[100 = 0]
0: [101 136 104  62 100 152 129 129 106  62 120  91  88 127  87 105]
1: [ 93 111 108  43 107 150 133 105  94  49 153  82 110  96  67  86]
2: [ 88 116  70 191  61 102 109 122 100 114  73 116  84  87 123 107]
0
3: [105 102  91 125 133 100 104  88 114  75  91  73 126 119 146 114]
0
4: [ 85  92  75 125  80  92 127  97  90  94 120 106  74  73  94 105]
2
5: [114 100  81 107  95  83  89  81  92 123  99 112  88  83  70  87]
4
6: [ 72  70 101 145  79  92  98  96  92  93 123 122  98  66 120 115]
4
7: [ 77  84  93 139  83 131 163  99 101  64 163  85  74 119 117 104]
4
8: [ 85  74  99 105  81  97 124  94 100 109 127 123  81 124 124  94]
4
9: [ 98 103  82 141 104 110 124 103 104  63 124  82 107  99 158 184]
3
10: [105 125  94 131 110  98  96 117 105 103  84  90  86  99  90 124]
5
11: [106 109  83 169 106 127 125  79 101  86 128  71 124 101  93  98]
3
12: [117  89  72  72  89  79 101  70  92 117  97 108  83  93  89  81]
5
13: [119  68 108  44 118  70 111  65 103 126 115  91 116 135 137 108]
12
14: [ 97 109  88  77 124 103 148 107 107  80 113  87  94 129 123 117]
0
15: [116 119  90 129  92 128 124  99 102  83 120  81 118 107 133 161]
9
16: [111 128  75 130 133  65  52 102 111 116  51 116  85  98 100 129]
10
17: [128 149  43 171  83 113 130 103  98 108  57  74 112  75  83  99]
2
18: [110 100  97 100  89  78 107 108  91 130  94 100  99  83 112 147]
10
19: [102  89 106 130 109  63  83  96 106 125  88  99  79 113 122 133]
18
20: [101 106  94 102  87 139 124  93  91  62 146  85 119  79 104 132]
15
21: [121 109  77 122 117  79 114  86  96 117 102  91 120  85 117 152]
18
22: [101 122  98  95 136 116 133 111 109  66 127  72 116 114 119 153]
14
23: [111  81  89 124  94  64  81  73  88 128 103  97  95  66  96 121]
5
24: [111  97  72 118 112  62 100  87 109 133  39 100 119 115 133  70]
19
25: [105  87  95 130  92 104 156  86 105 117 129  82 106 137 143 110]
8
26: [ 91  88 109  98  93  80  93 104  93 133 114 127  68  97  73 103]
5
27: [105  97  63 124 119  36 104  92 103 138  68 111  83  99 129 143]
19
28: [119 118  85 170  48 107  94 110  97 150  57 111 101  96 109 109]
2
29: [106 117  82 161  70 131  85  92  97  93  94  99 105  84  71  58]
11
30: [105 109 112 119 121 106  69 101 113  83  80  88 128 113 129 121]
3
31: [ 83 102  96 146  67  97 116 124  95 122  96 115  65  91  89  99]
4
32: [115  92  77  71  81  92 127  80  90 125  99 110 116  93 111  83]
12
33: [ 83  91  97 170  69 118 101  97  89  88 126  98  92  62  82 101]
6
34: [107 119  76 111  87  92 119 112  95  94  78  91 112  74 119 132]
18
35: [115 154  80 151  71 161 101 130 101  68  81  90 126  80 111 147]
15
36: [ 99 137 109 139  95 187 129 119 101  45 135  70 144  88  78 109]
20
37: [ 94 102 120  46  85 135  99 109  93  64 132 102  93  86  70  93]
1
38: [110 139  94 117  84 163 123 120 104  58 108  75 124 108 107 119]
36
39: [111 101  85  75  92  96 138  99 101  97 104  87  98 119 138 128]
14
40: [111 132  92 124  60 159  98 115  92  71  98  92 127  70  95 118]
35
41: [ 98 104  88 117  86 126 149  97  87  79 147  83 114  73  94 123]
20
42: [115 112  92  96  86 109 101  92  92 127 100 105  87  98  43  51]
5
43: [125 118  55 115 103  78 110  88 105 119  71  95 106 109 149 137]
21
44: [105 128  76 138  81 131 107 101  96 101  81 111 120  85  70  55]
29
45: [ 88 106 117 141 133  96  67 110 111  83 106  94  80 107  96 129]
10
46: [113 136  77 184  99 134  79  95 104  77  65  75 137  72  79  77]
29
47: [100  98 116 169  82 108  82 105  94 131 102 106 116  80  89 121]
33
48: [108 125  81 149 108 100 102 111 103  88  88  78  87  89 101 139]
10
49: [ 97  54  70 143  86  34 111  56  87 143 112 110  86  66 125 108]
23
50: [ 79  65 118 142  74 107  92  91  92  79 146 103  73  83 102 114]
6
51: [ 96  88 103 134 113  95 132  90  95  87 134  65 110  83 108 131]
41
52: [ 89 107 103  87 144  93  97 108 107  77 110  92  84 108  87 117]
45
53: [136 182  65 188  96 133  44 122 101 108  31 102 134  55  61 134]
46
54: [ 96 137  93 134 143 101  85 121 114  84  66  91 118 108 106 114]
30
